How the objects are linked:
from | λ ψ η α
GQ | HJ LG BN DQ
RD | JM PZ SF TB
GS | LH BD GT FT
BN | QL BC FP HJ
CL | LF PP LD HF
JH | DD JQ DP HZ
QC | HZ HS JH MZ
SL | FP QL MZ BN
MG | JH HZ MN QC
HF | PP RH LF TC
TB | PZ DZ JM CR
MS | LL DP JB MN
TC | RH PC PP CN
MZ | HS CL HZ FP
BQ | DQ NF GQ DL
GH | MS MN QT DR
QL | HF TC CL BC
ZN | CR SZ TB RM
PZ | DR MG GH DZ
HJ | BC MC QL LG
SM | ZF RD NS HH
CN | PC ZB RH LZ
BC | TC CN HF MC
LD | RM GL ZN LF
GL | GT LH SZ GS
DR | MN JH MS MG
NF | QD QT LG PQ
RM | SZ GT CR GL
DD | PM ZN HH JQ
LG | MC FF BC QD
GT | ZC SL MP LH
LZ | ZB NS PC FR
PM | TB CR RD ZN
MC | CN LZ TC FF
PP | GS FT GL RH
QT | JB LL FF MS
RH | FT TJ GS PC
JM | GH DR PQ PZ
ZB | BQ DL TJ NS
ZC | MZ FP QC SL
JQ | ZN RM PM LD
FR | NS ZF ZB SM
LF | GL GS RM PP
DP | HH PM SM DD
PC | TJ BQ FT ZB
QD | FF JB MC QT
MP | QC MZ MG ZC
DL | NF PQ DQ SF
LH | SL BN ZC BD
FT | BD GQ LH TJ
HS | LD LF JQ CL
JB | FR SM LZ LL
MN | DP DD LL JH
FF | LZ FR CN JB
CR | DZ MP PZ SZ
TJ | GQ DQ BD BQ
LL | SM HH FR DP
FP | CL HF HS QL
SF | PQ GH NF JM
BD | BN HJ SL GQ
DQ | LG QD HJ NF
DZ | MG QC DR MP
PQ | QT MS QD GH
HH | RD TB ZF PM
ZF | SF JM DL RD
HZ | JQ LD DD HS
NS | DL SF BQ ZF
SZ | MP ZC DZ GT

The rows follow the links: the fewer symbols apart two objects are, the more alike their rows tend to be.

Each row is also shifted at random along 5 hidden directions that mean nothing.

Some objects, each with a row of numbers:
SF -> 5	-15	-5	-8	8	-9	5	8	-11	-5	-16	21	23	10	-8	5	-8	-16	16	23	-14	1	-14	-23	-20	12	2	-15	-41	5	0	6	-20	1	-9	-6	-19	-22	4	-8	24	6	14	16	-1	-14	-33	-11	4	-12	41	27	-11	29	2	1	18	-15	-8	-36	26	22	-24	20	-8	0	23	24	3	4
HJ -> 6	-13	13	2	-4	-14	16	-14	-19	-10	18	-1	-22	1	0	-7	-1	-7	-13	5	9	-19	2	9	-8	-22	-2	-9	6	19	28	-12	11	-16	7	23	-6	17	26	5	16	18	-16	-12	13	-19	-9	-11	7	11	12	-4	-10	2	-21	3	1	15	-9	10	-16	12	17	-10	7	2	-11	21	-17	31
BD -> 11	1	-3	0	-10	8	-3	13	33	5	-3	-20	-2	10	-2	-18	13	-25	24	-1	10	11	23	1	-10	-30	3	-3	-24	12	6	-11	7	-12	9	-12	-8	13	-10	9	-16	18	1	-23	-5	-16	7	-8	19	-25	9	1	-9	-4	4	16	-1	-3	-29	-3	-19	6	12	15	-6	7	-12	-8	9	13
BN -> 13	2	8	6	-25	10	-22	18	30	0	3	-15	6	0	6	-15	14	-15	18	-17	-2	6	37	-2	-20	-24	-23	2	-11	4	25	-5	12	-8	4	2	3	10	-9	12	-26	-9	8	-33	-6	2	10	-4	0	-28	-15	-5	2	-14	-17	2	7	0	-25	6	-32	-10	17	14	2	-10	-8	-12	7	5
GS -> 3	-2	18	11	-3	19	6	2	1	-26	8	-9	-5	-22	1	-5	11	-16	-18	-6	18	0	-3	-7	-5	-25	5	-21	1	34	5	-12	-5	-4	-12	9	14	15	19	15	-12	-8	-7	-5	27	-7	-15	9	-2	-3	20	7	0	-14	6	1	0	17	-25	23	5	1	-16	-2	-19	2	7	16	8	32
GQ -> 2	-18	9	7	0	-12	-9	-15	-10	-12	11	14	-19	-15	0	-4	-11	-1	-10	-10	23	-16	3	3	5	-25	1	0	32	5	-23	3	-1	-27	16	5	12	13	13	9	4	-1	-40	1	17	4	2	-16	18	21	3	-1	-2	-2	-10	3	13	38	-7	11	-14	-15	41	-6	33	-8	-1	-14	-22	10
MC -> 10	-11	4	8	-8	1	-22	26	18	-5	1	1	-1	-2	-9	1	-3	-28	6	-3	4	-2	11	4	-26	-21	8	2	-4	11	-1	19	-6	-24	8	-8	1	-13	28	19	11	-16	-15	-5	13	-2	-9	-24	14	-2	-2	25	7	-4	-11	4	35	24	-22	1	4	-23	-12	21	1	-12	5	4	-2	5
TJ -> 6	-15	10	10	-11	-2	-4	14	26	-5	9	-7	-20	-3	-8	5	1	-18	-11	-1	14	-20	6	22	-25	-18	8	-2	29	17	19	13	-4	-20	18	5	14	5	37	30	10	-2	-27	-11	9	-1	4	-6	13	6	-22	7	5	-8	-16	5	14	22	-13	20	-1	-12	3	9	-10	-13	-16	6	-16	15
BQ -> 3	-13	-4	-7	-7	-9	-15	15	3	-3	3	-1	2	9	-3	-7	-9	-17	19	8	-8	-2	14	-8	-27	-17	-3	8	-28	-4	-2	15	2	-15	8	-14	-14	-16	1	-6	19	2	-7	-12	-5	-7	-9	-33	14	-13	11	12	5	8	-7	8	22	10	-22	-21	-5	0	16	19	3	0	1	11	-12	9
HS -> -1	13	7	-1	1	26	3	13	16	-1	-12	-14	16	-10	13	-17	18	-4	-7	-12	-3	13	6	-12	-10	0	-19	-8	-18	5	13	-13	7	18	-16	3	-5	17	-9	7	-26	-13	21	-21	-4	1	1	14	-16	-28	4	-8	7	-7	4	-8	-18	-14	-18	6	-1	7	-20	1	-21	1	2	-1	17	6
RM -> 5	10	14	0	-8	24	4	14	8	-12	-6	-7	13	-17	16	0	18	28	-5	-29	7	1	13	-8	-5	9	-15	-14	1	14	16	-6	-7	9	-11	14	17	14	-22	12	-27	-18	23	-13	-18	26	13	24	-24	-16	-27	-19	4	-15	3	-14	-24	-5	-12	9	5	-6	-3	-6	-2	13	4	-13	21	-7
DP -> 0	5	-12	-4	5	-8	20	-9	-1	8	0	22	4	7	-21	30	-2	21	7	10	-5	-2	-26	-12	19	24	15	-2	1	1	-14	-7	-16	1	5	7	6	-10	-4	-3	6	6	14	25	-3	1	-10	16	-5	15	20	17	-20	9	12	9	-3	-12	38	-2	30	20	-21	-4	3	13	14	-10	11	-23
MZ -> 1	14	9	5	11	9	-5	-12	7	-3	-19	-7	13	-9	8	-8	24	-1	12	-7	-3	15	1	-33	11	-5	-19	-17	-23	-1	-26	-28	-9	9	-8	-4	-6	19	-30	6	-32	7	14	-10	15	-6	-2	6	-4	-18	48	-11	-6	6	17	12	-22	-9	-9	4	-19	15	4	-1	-8	8	4	-20	14	-2
LH -> 5	-1	11	6	-14	18	12	10	22	-11	12	-11	-12	-16	4	-2	11	8	-9	-16	28	-12	1	9	-3	-15	8	-12	23	30	8	-9	3	-3	0	6	23	20	6	21	-14	-9	-15	-14	-2	15	10	3	4	-5	-27	-1	-3	-19	-4	-2	-8	9	-20	26	2	-7	2	-11	-10	10	-11	-12	7	17
SM -> -9	-5	-2	-9	6	-12	-18	15	0	11	-19	-2	12	19	9	-2	-8	-6	2	19	-19	2	-6	7	-18	24	-11	8	-17	-18	7	21	-2	9	-2	-16	-13	-19	-3	-18	23	-7	8	7	-20	5	-3	-10	0	-6	-23	0	18	9	-7	-11	4	-2	-5	-30	3	-3	-1	3	0	-7	1	15	-11	-4
QD -> 2	-14	3	-5	3	-27	-13	-11	16	17	-12	13	-12	21	-4	0	-8	4	9	19	-13	-9	2	9	-7	3	-15	6	13	-16	-4	13	0	-18	28	9	-3	2	8	4	19	31	-14	-9	-9	-6	11	-16	18	17	-5	-1	-7	9	-17	8	0	-1	14	-11	-23	27	45	7	21	-2	-16	-17	-21	-3
FT -> 2	-1	-1	1	-13	8	5	7	23	2	4	-17	-10	12	-5	-23	10	-22	28	10	6	15	19	-2	-5	-36	6	-2	-28	10	10	-16	14	-8	9	-10	-13	9	-6	5	-7	27	-1	-24	-7	-16	8	-10	12	-20	18	5	-10	4	3	25	4	-8	-21	-1	-19	12	20	8	-8	8	-20	-9	11	23
QT -> 9	-18	-2	-7	-5	-10	-9	5	3	-3	-7	34	20	9	-15	25	-9	5	13	4	-11	-3	-5	-13	-12	8	-9	-6	-6	-2	-9	9	-23	-18	1	7	2	-19	0	8	16	-3	6	14	-3	7	-19	-3	4	4	21	23	-21	15	0	-5	24	5	15	-22	15	10	-3	12	14	8	16	-8	6	-19
ZB -> 15	-19	-2	-9	-12	-15	-19	1	35	8	-17	17	3	23	-4	-8	12	-12	38	26	-8	6	7	-9	-14	-2	-20	-8	-27	-7	-6	3	-15	-21	23	-1	-13	-9	-15	3	14	31	0	-15	-14	-13	-4	-19	21	-10	27	7	-21	20	-12	13	10	-5	-5	-34	-20	36	40	20	9	3	-19	-17	-17	-6
CN -> 10	-15	26	9	-18	-3	-16	5	-4	-20	11	24	11	-10	-3	7	-2	-4	-3	-18	-4	-16	19	2	-17	-13	-30	-8	12	0	9	5	-14	-25	10	23	6	-6	19	26	4	-16	-10	-7	19	2	-21	-9	6	5	20	14	-10	-4	-24	-17	28	34	-7	-2	-13	1	4	9	27	-18	13	-1	-4	2
MS -> -13	-1	2	-3	13	-19	3	-3	-27	13	-14	2	7	15	10	-7	-15	22	-15	2	-28	-8	9	12	-12	30	-15	15	1	-28	15	16	3	15	4	3	-15	-12	3	-14	23	9	14	-3	-21	-1	13	5	-10	5	-34	-14	4	9	-7	-16	-15	-15	21	-22	-9	6	11	3	7	-4	1	7	-15	-17
ZF -> 1	-11	0	-4	-2	-9	7	20	-27	6	-8	-2	13	15	11	4	-19	14	6	-3	-26	-1	22	-1	-24	13	-7	8	-22	-14	27	22	-2	6	0	-4	-12	-17	1	-14	27	-6	20	4	-41	7	-5	0	-10	-8	-35	-3	3	9	-4	-4	5	-15	-1	-29	7	0	-4	15	7	2	15	19	7	-9
NS -> -4	-15	-2	2	1	-24	-17	-5	19	6	0	21	1	8	-18	16	-9	-7	3	23	0	-10	-12	7	-7	8	0	2	18	-6	-22	8	-16	-20	21	12	11	-16	30	14	20	3	-18	15	20	-9	-1	-7	15	27	26	18	-8	8	-12	0	23	16	23	5	7	8	-2	9	3	-17	-2	-7	-18	-14
NF -> 1	-14	7	4	2	-30	30	0	-15	12	0	5	-16	23	-1	9	-27	27	-6	-7	-22	-20	21	11	-8	1	3	-4	14	-16	21	1	8	-17	24	21	-7	-4	19	10	27	25	-5	-4	-22	-3	3	5	4	17	-21	-5	-14	16	-5	9	-1	-2	23	-12	-15	15	31	6	24	5	0	-3	-11	-8
HZ -> -3	17	-7	-1	0	14	-21	-22	11	-8	17	4	-3	-12	6	11	8	7	-10	-6	22	-7	-21	16	25	13	12	22	24	3	-13	0	3	15	-17	0	21	-2	-11	-13	-19	-22	-6	22	12	22	11	13	-9	15	-25	-14	8	-30	-2	-21	0	4	13	30	20	-15	-12	-20	1	-1	-15	-6	1	-6
TC -> 9	-4	-2	-7	-12	-7	0	-19	12	-1	9	-6	-19	13	0	-12	2	-15	14	10	13	-4	9	7	5	-26	-10	-11	-12	5	21	-11	14	-9	8	5	-11	9	-5	-4	5	23	-16	-15	5	-18	-5	-13	19	0	23	-2	-12	4	-12	12	5	1	-17	1	-28	18	33	-4	7	6	-20	5	-16	18
HH -> -6	5	-19	2	-2	-12	26	13	24	25	-11	12	-3	26	-20	24	-4	39	13	2	-7	-8	2	4	10	24	21	4	16	-11	6	-3	-9	3	20	14	5	-2	0	9	10	18	15	0	-34	10	7	27	-4	5	-21	-9	-31	9	11	14	-15	-27	53	2	15	24	-4	-1	4	20	-10	-23	19	-27
CR -> -6	25	-11	-3	10	-1	3	-29	15	19	-13	8	-1	3	-10	0	13	5	11	17	-11	15	-22	-9	30	21	-4	-3	0	-14	-21	-20	0	18	6	1	-6	11	-26	-17	-15	20	9	10	12	-6	-2	13	-5	3	39	-14	-13	12	9	4	-24	-22	27	10	-9	28	-4	-11	-15	2	-11	-15	5	-15

Start here and follow the symbols in turn, left to right. Where do you end up?
Answers are names.
6	15	18	3	0	20	-23	2	16	-17	-12	4	21	-26	19	-12	24	-14	-12	-6	9	3	-7	-11	-8	7	-29	-23	-12	4	-1	-7	-13	20	-17	7	10	7	-15	-2	-29	-16	16	2	18	6	-6	11	-20	-15	26	-3	14	-15	-6	-18	-16	3	-23	4	-1	10	-15	-5	-27	-10	13	6	8	-1
λ ψ α η: ZC
-5	7	-9	2	3	-14	11	-8	5	16	-4	15	3	23	-11	14	-8	15	2	14	-14	-5	-8	14	6	33	-3	-3	14	-18	12	-6	-6	6	19	21	-10	-11	9	-1	9	15	13	14	-8	-12	-5	15	-5	14	10	3	-16	14	3	-8	-6	-17	43	-7	8	27	-12	-2	-2	-1	-8	-1	3	-20
α α: CR
6	-14	3	19	-9	-1	22	27	-13	-3	20	-12	-9	-4	-7	6	-20	-5	-16	-22	4	-11	19	10	-18	-26	25	5	19	20	12	12	-1	-23	12	4	6	2	38	33	13	-9	-16	-11	-1	-5	-3	-6	7	9	-28	10	1	-2	5	7	23	22	-4	13	12	-34	-4	13	11	-6	8	5	-3	14
λ λ η: BN
5	-17	7	7	-15	2	-14	8	-27	-20	13	0	9	-5	4	0	-12	-13	-1	-21	-1	-3	27	-3	-28	-17	-13	10	-11	1	20	13	-2	-22	-2	3	-8	-17	12	5	15	-26	-7	-10	8	-2	-18	-19	-1	-9	-5	11	6	-6	-13	-6	34	14	-20	-16	-2	-17	-6	23	10	-14	20	22	-4	13
α η α ψ: FR
-7	-7	-1	-5	5	-12	-50	6	34	22	-17	5	12	23	4	-9	8	-17	5	34	-13	2	-12	29	-21	29	-22	12	-12	-28	5	23	-6	13	16	-11	-1	-18	1	-14	19	-9	3	4	-6	-3	9	-12	1	-3	-27	2	25	3	-23	-19	-1	-6	2	-14	-1	11	-1	10	-23	-22	-17	15	-24	-13
α λ: HH
-10	4	-9	-2	14	-18	4	10	9	30	-12	-11	-14	27	-9	4	-11	-2	-5	29	-22	4	-9	16	-6	26	19	8	1	-21	6	11	-6	14	14	-7	-7	-11	13	-7	22	18	3	5	-13	-13	13	4	0	6	-17	1	6	18	2	-2	-9	-22	20	-4	4	5	-11	-1	-18	-10	-12	12	-6	-13
λ ψ ψ α: ZN
-1	-8	-8	-4	-2	-6	18	-11	-8	0	11	-8	-33	4	-1	-10	-8	3	2	0	10	-2	3	1	9	-29	16	0	8	11	-14	-5	13	-16	6	-8	-4	8	2	0	4	27	-25	-12	-3	-7	7	-14	20	17	1	-3	-11	2	8	27	2	11	-1	4	-14	-1	41	-8	19	10	-15	-11	-12	12
λ λ λ: FT
2	-18	3	-3	-15	0	-17	15	-6	-9	0	5	16	8	3	-5	-4	-10	16	-15	-10	-1	35	0	-26	-11	-22	1	-19	-4	10	21	6	-20	6	3	-12	-7	0	7	12	-13	-2	-14	-13	6	2	-21	1	-10	-8	6	-6	3	-12	-2	28	9	-14	-22	-11	-14	19	22	27	-8	7	-2	-7	1
λ η η: HF
0	-15	-3	-6	0	-19	-29	-3	24	13	-4	6	-12	24	-2	-9	0	-31	5	32	-3	-4	4	20	-20	4	-17	13	2	-19	9	15	7	-9	21	-4	-6	-10	10	-4	18	14	-19	-2	3	-8	11	-21	18	3	-9	-1	8	5	-29	-2	16	1	-3	-13	-18	12	27	4	-1	-18	-19	13	-32	4
λ α: FR
6	-5	7	-3	-12	4	4	-6	7	1	4	-17	-14	19	12	-12	4	-2	25	-2	2	0	29	11	-1	-24	-17	1	-13	4	33	-6	26	-11	18	6	-10	20	-12	4	1	18	-2	-27	-16	-13	11	-3	13	-13	-13	-16	-17	-3	-19	5	-1	-10	-14	-7	-34	13	41	5	16	5	-30	-12	-6	9
η η: GT
11	2	13	10	-12	23	11	25	5	-12	5	-12	4	-18	6	-10	15	8	2	-26	6	1	34	-14	-19	-29	-12	-16	-8	23	15	-14	-2	-3	-4	10	0	19	4	22	-17	-5	4	-27	0	4	-5	8	-5	-15	0	4	-4	-6	7	9	2	6	-26	5	-10	-4	9	10	-2	3	13	-4	18	12
ψ η η λ: ZC
-3	-15	0	1	-3	-22	1	10	25	15	-7	18	-6	20	-13	8	-9	11	8	14	-6	-17	2	13	-8	7	-8	-8	16	-9	-3	-3	-11	-21	33	16	6	-2	17	19	22	21	-8	-6	-7	-4	4	3	12	17	-1	6	-13	11	-14	3	8	2	29	-5	-6	21	23	6	11	-4	-15	-15	-14	-18
ψ α η α: MS
-4	-16	-8	-6	-3	-19	-7	10	2	12	-11	-1	-11	25	-2	-4	-14	-11	11	17	-10	6	10	8	-11	-9	-1	4	-14	-5	-4	5	4	-9	10	-11	-16	-9	6	-5	23	28	-14	-3	-20	-10	7	-15	19	-8	-15	2	-2	11	-7	16	8	1	-2	-25	-16	10	31	13	7	1	-12	-2	-13	4
η α α η: BQ
-11	9	-8	2	17	-18	7	-15	-9	19	-9	10	3	17	-3	6	-12	15	-5	10	-23	-7	-1	16	10	32	-12	10	15	-27	10	4	4	13	15	14	-11	-4	5	-5	6	7	12	8	-8	-1	1	14	-7	16	-5	-12	-4	16	-5	-10	-8	-23	37	-1	-5	18	1	-4	4	-7	-6	3	-7	-21
α λ ψ ψ: JQ
